Below is a small trained network, with its code and all its weights. Each question gives an input and a class and asks what happens when units are switched off, that is, made to give their printed mean instead of their output.

import numpy as np


def w(rows, s, z=0):
    codes = np.array(rows[::2]) - 128.0
    scale = np.full(codes.shape[1], s)
    scale[-1] = z or s
    return codes * scale


def f(y):
    return np.maximum(y, 0)


def log_softmax(a):
    a = a - a.max(-1, keepdims=True)
    return a - np.log(np.exp(a).sum(-1, keepdims=True))


def net(x, mask):
    res = np.array(x, float).reshape(1, 7) / 4 @ E
    y = f(res @ A[0][:, :-1].T + A[0][:, -1])
    res = res + np.where(mask, y, B[0][:, -1]) @ B[0][:, :-1]
    return log_softmax(res[-1] @ U[:, :-1].T + U[:, -1])


A, B = {}, {}
E = w([
[127,127,127,128],'x0',
[140,103,86,227],'x1',
[126,126,131,128],'x2',
[109,2,109,55],'x3',
[222,95,112,95],'x4',
[129,127,127,128],'x5',
[131,113,234,199],'x6',
],0.0082)
A[0] = w([
[128,192,130,126,61],'neuron 0',
[174,107,184,148,77],'neuron 1',
[110,140,159,133,44],'neuron 2',
[247,123,175,111,129],'neuron 3',
[120,93,97,126,168],'neuron 4',
[135,150,184,37,16],'neuron 5',
[117,77,139,88,122],'neuron 6',
[195,200,150,151,133],'neuron 7',
[117,119,160,129,87],'neuron 8',
[133,113,98,166,8],'neuron 9',
[180,145,115,98,206],'neuron 10',
[119,182,141,190,60],'neuron 11',
[114,104,69,180,55],'neuron 12',
[132,149,153,82,23],'neuron 13',
[129,120,103,168,186],'neuron 14',
[113,67,144,139,104],'neuron 15',
[101,114,171,186,125],'neuron 16',
[120,166,51,107,115],'neuron 17',
[196,137,109,90,170],'neuron 18',
[145,123,189,148,163],'neuron 19',
[120,159,130,152,50],'neuron 20',
[43,156,146,102,253],'neuron 21',
[120,159,145,86,55],'neuron 22',
[103,178,181,59,23],'neuron 23',
[114,154,105,92,81],'neuron 24',
[138,115,186,121,93],'neuron 25',
],0.015,0.0028)
B[0] = w([
[91,117,80,145,187],'neuron 0',
[163,183,140,37,192],'neuron 1',
[126,113,136,94,160],'neuron 2',
[40,23,212,136,230],'neuron 3',
[118,211,121,158,196],'neuron 4',
[180,90,97,189,213],'neuron 5',
[95,215,73,179,213],'neuron 6',
[97,191,24,189,241],'neuron 7',
[128,151,106,96,160],'neuron 8',
[173,58,160,154,156],'neuron 9',
[109,171,184,136,198],'neuron 10',
[122,112,121,116,231],'neuron 11',
[186,43,194,148,197],'neuron 12',
[149,76,118,160,163],'neuron 13',
[161,125,193,160,189],'neuron 14',
[113,201,43,177,196],'neuron 15',
[155,116,154,78,230],'neuron 16',
[175,208,132,4,219],'neuron 17',
[95,144,178,134,208],'neuron 18',
[155,209,100,58,213],'neuron 19',
[111,92,117,135,168],'neuron 20',
[62,110,236,132,254],'neuron 21',
[172,93,136,160,167],'neuron 22',
[212,62,134,191,207],'neuron 23',
[165,186,144,80,173],'neuron 24',
[177,190,87,83,182],'neuron 25',
],0.013,0.007)
U = w([
[204,128,88,16,108],'0',
[128,141,133,147,228],'1',
[251,59,104,183,45],'2',
[110,120,121,114,254],'3',
[30,107,182,122,39],'4',
[94,132,2,157,51],'5',
],0.0089,0.0053)

Each question gives the input, the list of numbers given to net, and the class t.
The units are the neurons (one row each of A and B). Each row of codes is followed by its name. A weight is (code - 128) times the scale printed after its matrix; where a second scale follows, it is the last column's (A, B and U).
mask holds one flag per neuron, in row order. A switched-off neuron (its flag False) gives its mean, the last column of its row in B, instead of its output. The means were averaged over made-up inputs and are rounded, as every weight is.
A unit's drop is (log p(t) with every unit on - log p(t) with that unit switched off) / (log p(t) with every unit on - log p(t) with every unit switched off).
The circuit of an input: a set's keep is (log p(t) with only the set's units on - log p(t) with every unit switched off) / (log p(t) with every unit on - log p(t) with every unit switched off). Starting from the 12 units with the biggest drops (on a tie, the unit counted first), units are removed one at a time, each time the one whose removal leaves the highest keep (on an exact tie, the one counted first), for as long as the keep stays at least 0.8.
circuit, biggest first: the units of the circuit, biggest drop first
unit that matters most: the unit with the biggest drop
k most important neurons: the k neurons with the biggest drops, biggest first
drop when u is switched off: that unit's drop, to one decimal
input [-1,-6,2,-2,7,2,-5], class 4: 2 most important neurons => [neuron 3; neuron 18]
input [-6,1,7,-4,7,5,7], class 0: circuit, biggest first => [neuron 1]
input [-4,2,0,-8,3,-6,8], class 0: circuit, biggest first => [neuron 1; neuron 19]
input [-5,4,3,6,7,-4,-3], class 4: circuit, biggest first => [neuron 3; neuron 18]
input [-5,-7,-7,-3,-7,5,-5], class 2: 3 most important neurons => [neuron 23; neuron 5; neuron 22]
input [1,-6,6,-6,7,3,-1], class 4: 3 most important neurons => [neuron 3; neuron 18; neuron 10]
input [-4,4,1,-3,-7,5,7], class 0: 3 most important neurons => [neuron 16; neuron 19; neuron 3]
input [-2,4,4,3,3,-3,8], class 0: circuit, biggest first => [neuron 1; neuron 19]
input [-2,-8,5,-1,0,0,7], class 2: 2 most important neurons => [neuron 23; neuron 5]
input [-7,5,0,8,-7,-7,4], class 5: 2 most important neurons => [neuron 15; neuron 3]
input [-3,-6,3,-8,-5,3,3], class 5: 2 most important neurons => [neuron 7; neuron 0]
input [4,0,5,7,4,0,-3], class 5: 3 most important neurons => [neuron 6; neuron 21; neuron 15]
input [3,-5,3,-6,-1,2,8], class 0: 2 most important neurons => [neuron 19; neuron 1]
input [8,6,3,2,2,-2,8], class 0: unit that matters most => neuron 1
input [-6,5,4,3,-8,-4,-6], class 4: 2 most important neurons => [neuron 21; neuron 19]
input [1,3,1,-8,-6,-6,-3], class 5: 3 most important neurons => [neuron 7; neuron 0; neuron 3]
input [0,-2,1,8,-7,-7,8], class 0: circuit, biggest first => [neuron 25; neuron 19]
input [-6,-8,-5,-7,4,6,8], class 0: 3 most important neurons => [neuron 19; neuron 1; neuron 25]
input [6,-8,-6,5,3,5,-3], class 2: 2 most important neurons => [neuron 5; neuron 23]
input [-1,2,-8,8,-4,4,6], class 5: unit that matters most => neuron 15
input [-6,1,1,-7,8,-2,-2], class 4: 3 most important neurons => [neuron 3; neuron 18; neuron 10]
input [-5,2,-4,-6,2,-2,5], class 5: 3 most important neurons => [neuron 7; neuron 21; neuron 17]
input [3,-8,0,8,-1,-4,-4], class 2: drop when neuron 5 is switched off => 0.6
input [5,0,-6,-5,6,-3,5], class 4: drop when neuron 7 is switched off => -0.3
input [4,3,-2,4,8,-5,0], class 4: drop when neuron 3 is switched off => 0.4
input [-4,0,4,7,6,0,1], class 5: drop when neuron 15 is switched off => 0.5
input [-1,8,4,6,1,7,-4], class 2: circuit, biggest first => [neuron 12]
